Each row is followed by its class.
|   7.1 |  -0.7 |  -2.9 |  16.2 |  12.3 |  38.1 | -34.4 | -36.3 |  -9.5 | -55.1 | -22.3 |  46.2 |   2.7 |  -9.6 |  23.9 |   7.5 | -14.4 |  -6.5 |  39.0 |  25.2 | -12.3 |   7.5 |  -2.7 |  -7.2 |  -2.0 |   7.8 |  35.0 |  14.2 |  -5.1 |  17.2 |  45.4 |  20.6 | -24.4 | -12.2 |  20.2 | -20.1 |  14.6 |   2.3 |  39.5 |   6.2 | -15.6 |  -6.4 | -29.8 |   4.1 | -25.6 |
nat
|  23.0 |  18.7 |  -3.0 |  13.7 |  14.2 |  33.0 | -22.6 |   8.7 |  -9.2 | -19.6 |  -4.8 |  27.9 |  -3.6 |   7.4 |  16.8 |   5.3 |   1.0 |  22.9 |  10.6 |   2.0 | -21.3 |   3.3 |  19.6 |  10.1 |  17.5 |  -7.4 |  38.5 |  17.5 |   0.4 | -18.0 |   6.4 |  14.5 | -21.4 |   5.3 |   2.7 | -17.4 |  -3.2 |  -2.9 |  16.5 |   2.9 |  12.2 |  -6.8 | -31.6 |  11.1 | -19.1 |
boru
|  19.4 |  20.8 | -78.3 |  -5.9 |   2.0 |  27.3 |  -5.2 |  -1.2 |  29.9 |  -4.8 |  -3.8 |  16.8 | -17.8 |  17.5 |  20.0 |  20.5 | -20.9 |   5.6 |  27.4 |  -1.5 |  -3.9 |  12.0 |  15.1 |  30.1 |  23.9 |   1.5 |  34.1 |   8.3 |   0.1 |   2.1 |  12.8 |  10.1 | -34.9 |  20.0 | -12.9 | -19.2 |  16.5 |   8.0 |  11.7 |   9.8 |  -8.4 |  -2.9 | -31.5 |  -3.9 |  -2.6 |
boru
|  33.3 |  18.5 |  21.5 |   4.0 |  39.6 |  62.8 | -47.3 | -19.3 | -32.2 | -80.4 | -29.1 |  57.3 | -10.1 | -32.8 |  30.6 |  12.0 |  -4.3 |  14.6 |  30.7 |  11.3 | -24.2 |  21.7 |  23.7 |  14.7 |  40.0 | -10.9 |  70.3 |   6.7 |  24.1 | -15.3 |  29.9 |  45.1 | -50.5 |  11.5 |  15.7 | -21.9 | -12.3 | -15.1 |  21.1 |   6.4 |   1.4 | -28.1 | -63.9 |   9.3 | -27.9 |
boru
|  25.4 |   0.7 |  -6.5 |  20.5 |  -1.5 | -19.5 |   7.8 |  10.6 |  18.3 | -35.8 | -49.0 |  44.8 |  28.4 | -29.8 | -17.0 | -15.7 |  -0.9 |  -8.0 |  -0.1 |  -2.4 | -10.8 |   5.7 |   6.6 |  15.1 |  38.6 |  26.4 |  18.6 |  15.4 |  -2.0 |  34.7 |  56.1 |  16.9 |   9.2 |   6.5 |  20.8 | -13.1 |  -9.2 |   7.9 | -17.0 |  29.7 |  -9.7 |  -9.7 | -38.9 | -47.2 | -15.4 |
Ravu
|   5.7 |  25.0 |  -3.6 | -23.2 |  -5.8 |  32.7 | -21.8 | -21.8 | -11.0 |  -4.8 | -19.4 |  16.1 | -19.4 | -14.2 | -23.2 |  -6.6 | -11.2 |   8.5 |   5.2 | -35.2 | -21.8 |   9.4 |   4.3 | -32.4 |  46.1 |  21.6 |   8.6 | -10.4 |  34.0 |  41.9 |  -4.5 |  40.0 |   2.8 |  20.7 |  -7.8 | -15.2 | -23.8 |   9.0 |  43.8 |  -3.5 |  35.5 |  18.6 |  44.4 |  -9.2 |  -0.5 |
volo
| -17.8 |  23.1 |   6.5 |  21.9 |  16.3 |  41.7 | -22.3 |  -4.4 | -38.1 | -47.9 | -41.2 |  24.4 |  -1.7 |   6.3 |  29.7 |  -6.6 | -12.9 |   6.1 |  11.7 | -10.9 | -29.7 |  22.4 |  -8.1 |  -3.4 |  29.6 |  -0.7 |  18.9 |   6.3 | -17.9 | -20.6 |  19.5 |  32.7 |   5.0 |  20.8 |  38.3 | -20.6 |   6.9 |  14.9 |   3.6 |  -4.0 | -20.0 |  23.9 |  -0.7 | -17.2 | -50.1 |
volo
| -16.1 |  -1.5 | -13.0 |  -5.1 | -18.5 |  -2.7 | -39.6 |  -7.3 |  -0.5 | -38.5 | -29.9 |  29.4 |  -7.0 | -21.4 |  10.6 |   9.2 | -15.6 | -12.7 |  14.1 |   7.8 |  13.7 |  22.4 |  -1.4 |  -8.6 |   1.5 |  14.4 |  15.7 | -10.1 |  25.6 |  33.3 |  61.5 |   6.4 | -14.9 | -10.3 |  44.3 |  -5.4 |  31.8 |   0.5 |  15.4 | -30.0 | -27.6 |   4.6 |  -2.9 |  -0.2 |  11.7 |
dep
|  28.9 |  13.6 |   4.3 |   8.5 |  -7.7 |   7.0 | -12.2 |   3.3 | -11.5 | -22.9 | -11.3 |  29.1 |  -5.9 |  11.1 |   8.1 | -15.0 |  -8.2 |   6.0 |  13.7 |   7.4 | -10.7 |  11.1 |  14.7 |  18.8 |  21.3 |  13.4 |  35.9 |  -5.6 | -16.4 | -21.1 |  26.4 |  28.6 | -29.7 |  11.3 | -15.8 | -32.7 |   9.4 | -11.3 |   5.0 |   8.4 | -11.1 |   9.2 | -28.3 |  -2.1 | -16.2 |
boru
|   9.6 |  13.3 |  -9.8 |   0.3 | -25.7 |  22.1 | -10.3 |   4.0 | -18.5 | -15.9 |  36.1 |  10.5 | -19.4 | -21.3 |   5.6 |  24.5 |  -6.3 |   0.2 |   7.9 |   1.7 |   0.4 |  13.4 |  -4.3 | -14.6 | -17.5 |  -7.3 |  23.1 | -19.2 |  12.5 | -24.7 |  16.1 | -17.2 | -31.3 |  -3.9 | -18.3 |  13.4 |  -2.6 | -10.5 |  25.5 |  -2.3 |  13.4 |  -2.4 | -12.3 |  10.1 |  20.9 |
dep
|  18.4 |  -4.7 |  12.5 |  12.8 |  15.7 | -23.5 |  -8.7 | -10.5 | -20.4 | -33.0 |   6.9 |  21.1 | -23.3 | -11.2 | -53.7 | -12.8 |  -1.9 |  -1.8 |   2.3 |   4.1 | -10.6 |   2.2 |  28.5 |   1.5 |  -0.7 |   4.5 |  33.6 |  -9.6 |  -6.7 | -36.2 |  11.1 |  18.1 | -34.2 |   8.8 | -24.3 | -15.9 |  -6.0 | -12.1 |  -5.4 | -14.1 |  10.4 |   2.5 | -29.1 |  -2.4 | -21.2 |
boru
| -21.9 |   6.6 |  21.0 |  25.1 |  20.1 |  13.7 | -29.8 |  -3.8 |  14.4 | -84.0 | -32.8 |  33.0 |  19.4 |   8.8 |  10.9 | -12.0 |  15.7 |   9.3 |  17.6 |   4.9 | -27.3 |  14.5 |  39.7 | -22.9 |  21.4 |   9.4 |  36.2 |  46.8 |   2.5 | -27.5 |  32.6 |  27.2 | -17.1 |  17.0 |  31.4 | -14.7 |  -8.1 |  25.8 |   5.3 |  -8.4 | -31.1 |   6.8 | -23.9 |  -1.8 | -46.5 |
Migo
|  -6.7 |   0.9 |  -0.2 |  21.7 |   4.2 |  19.3 | -33.0 |  19.6 | -22.1 |   9.8 |  13.5 |  -6.4 | -10.0 | -30.2 |  13.1 |  11.6 |   1.1 |  -7.5 |  13.6 |  -0.8 | -18.7 |  -4.7 |  -9.3 |  -9.0 | -23.3 | -13.1 | -14.8 |  -8.5 |  -4.8 |  -3.3 | -23.0 | -10.3 | -18.0 | -22.3 |  -9.8 |  15.6 |  -5.9 |   4.2 |  -7.8 | -11.1 |  -1.5 |  -7.1 | -26.2 |   5.8 |  15.9 |
nat
|  15.4 |  24.4 |  13.8 |  12.8 |  -2.7 |  38.3 | -40.9 |   8.3 | -12.1 | -58.8 | -72.6 |  61.4 |  -4.1 | -39.2 |  31.3 |  -4.5 | -16.1 |  -7.7 |  27.6 |  -5.3 | -29.0 |  27.7 |   0.7 |  -1.8 |  21.5 |  12.8 |  55.9 |   6.7 |  -5.7 |  25.1 |  65.1 |  36.5 | -33.4 |  -7.5 |  34.3 | -23.3 |  19.4 |  16.0 |  20.6 |  -1.8 | -22.1 |  -3.6 | -39.9 |  24.2 | -25.6 |
nat
